Each row has a name. Each question is about the rows just above it.

Columns, left to right: L R J U S
K193: [ 25 -38 -25  28  26]
K179: [-12  33 -26 -36  34]
K350: [ 25 -38 -25 -11 -22]
K798: [-22   1 -39  60  44]
K864: [ 26  24 -37   7  -7]
K867: [ -5 -23  -3  30  45]
[ 34 -22  44  -7  45] is in which column, read top down?
S
[ 7 30] is in which column, read top down?
U
Which column holds [ 33 -38   1] top down?
R
Which column holds [-26 -25] top down?
J
Which column holds this, read top down? [ 28 -36 -11]
U

Columns, left to right: D E F N
K612: [ 10  14   5 -11]
K186: [-41 -26  -8  18]
K774: [ 8 -9 -4 -3]
K861: [-19  -1   0  16]
K320: [-41 -25  -9   4]
K537: [ 55   3  -1 -25]
K124: [-3  6  4 10]
K3: [31  2  2 -9]
K394: [38  1 -1 -9]
K462: [25  6  1 -9]
K244: [ 1 -7  0  1]
[-26  -9  -1 -25   3   6   2   1   6  -7] is in which column, read top down?
E
[-25   3   6   2   1   6  -7] is in which column, read top down?
E

Columns, left to right: B T X H C P
K523: [ 26  24   6   5 -24  -5]
K763: [ -2 -16  26  21   4 -22]
K75: [  4   3  10   0 -19   0]
K605: [ -5  -4 -29   1 -22  37]
K618: [ 28 -13  19 -35  28  16]
K695: [ 22  -7   1 -19   0  37]
K564: [-32 -20   2  55  -6  10]
K568: [10  9  5  7 -8 11]
K778: [ 13 -14  30 -20  24  16]
K862: [ -2 -17   1 -20  -7  25]
K983: [-25 -24 -24  12 -38  45]
K317: [ 24 -23  22 -24  16  11]
Which column holds this, read top down? [  6  26  10 -29  19   1   2   5  30   1]
X
Which column holds [-16   3  -4] top down?
T
[ 6 26 10] is in which column, read top down?
X
Which column holds [  4 -19 -22  28   0  -6] top down?
C
Which column holds [ 26  10 -29  19   1   2   5  30] top down?
X
[26 -2  4 -5] is in which column, read top down?
B
Which column holds [-22   0  37  16  37  10  11  16] top down?
P

Columns, left to right: V W M G K A Y
K331: [ -1  24 -53   6 -20   2 -11]
K762: [ 22 -10  31  23   1  -2  34]
K203: [ -4 -10  31  23   5 -23  44]
K232: [ 10 -11   5   9   1  -6  44]
K132: [ 14 -13   9  10  -2 -12  34]
K628: [ 24  -4  50  23   7 -19  41]
K33: [ 10 -11   5   9   1  -6  26]
K954: [ 24 -12  41  23   5 -21  36]
K956: [ 20  -9  41  24   6 -23  44]
Which column holds this, read top down? [ 1 -2  7]
K
Which column holds this, read top down? [-23  -6 -12]
A
Which column holds [  2  -2 -23  -6 -12 -19  -6 -21] top down?
A
[-20   1   5] is in which column, read top down?
K
[14 24 10 24] is in which column, read top down?
V
Which column holds [44 44 34 41 26] top down?
Y
Which column holds [41 26 36 44] top down?
Y

Columns, left to right: kipu poga fota mem Paf
K663: [-27  -1  22  18  28]
K126: [-19   5  31  45  42]
K814: [-19   5  22  45  42]
Which column holds [31 22] top down?
fota
[-27 -19] is in which column, read top down?
kipu
Which column holds this, read top down? [-19 -19]
kipu

Columns, left to right: gul Der Minu dogu fanal
K64: [ -1  15 -36   4   2]
K524: [-15  20  54 -10 -12]
K811: [  5  13  46 -19   1]
K607: [-26 -14 -48   9 -24]
K521: [ 21  11  60 -25  13]
[  4 -10 -19   9] is in which column, read top down?
dogu
[-12   1 -24  13] is in which column, read top down?
fanal
[-14  11] is in which column, read top down?
Der

Columns, left to right: zad fem zamu taf Nep
K231: [  9  22  39 -35  23]
K876: [-22 -11  12  37   9]
K130: [-28  38 -20  41 -15]
K535: [  9  22 -27 -42  18]
K638: [ 12  28 -33 -52  26]
K532: [ 12  28 -33   0  26]
K611: [ 17  15 -35 -43  -5]
K316: [-33 -33 -28 -14  48]
[ 12 -20 -27 -33 -33 -35 -28] is in which column, read top down?
zamu
[ 22 -11  38  22  28  28] is in which column, read top down?
fem

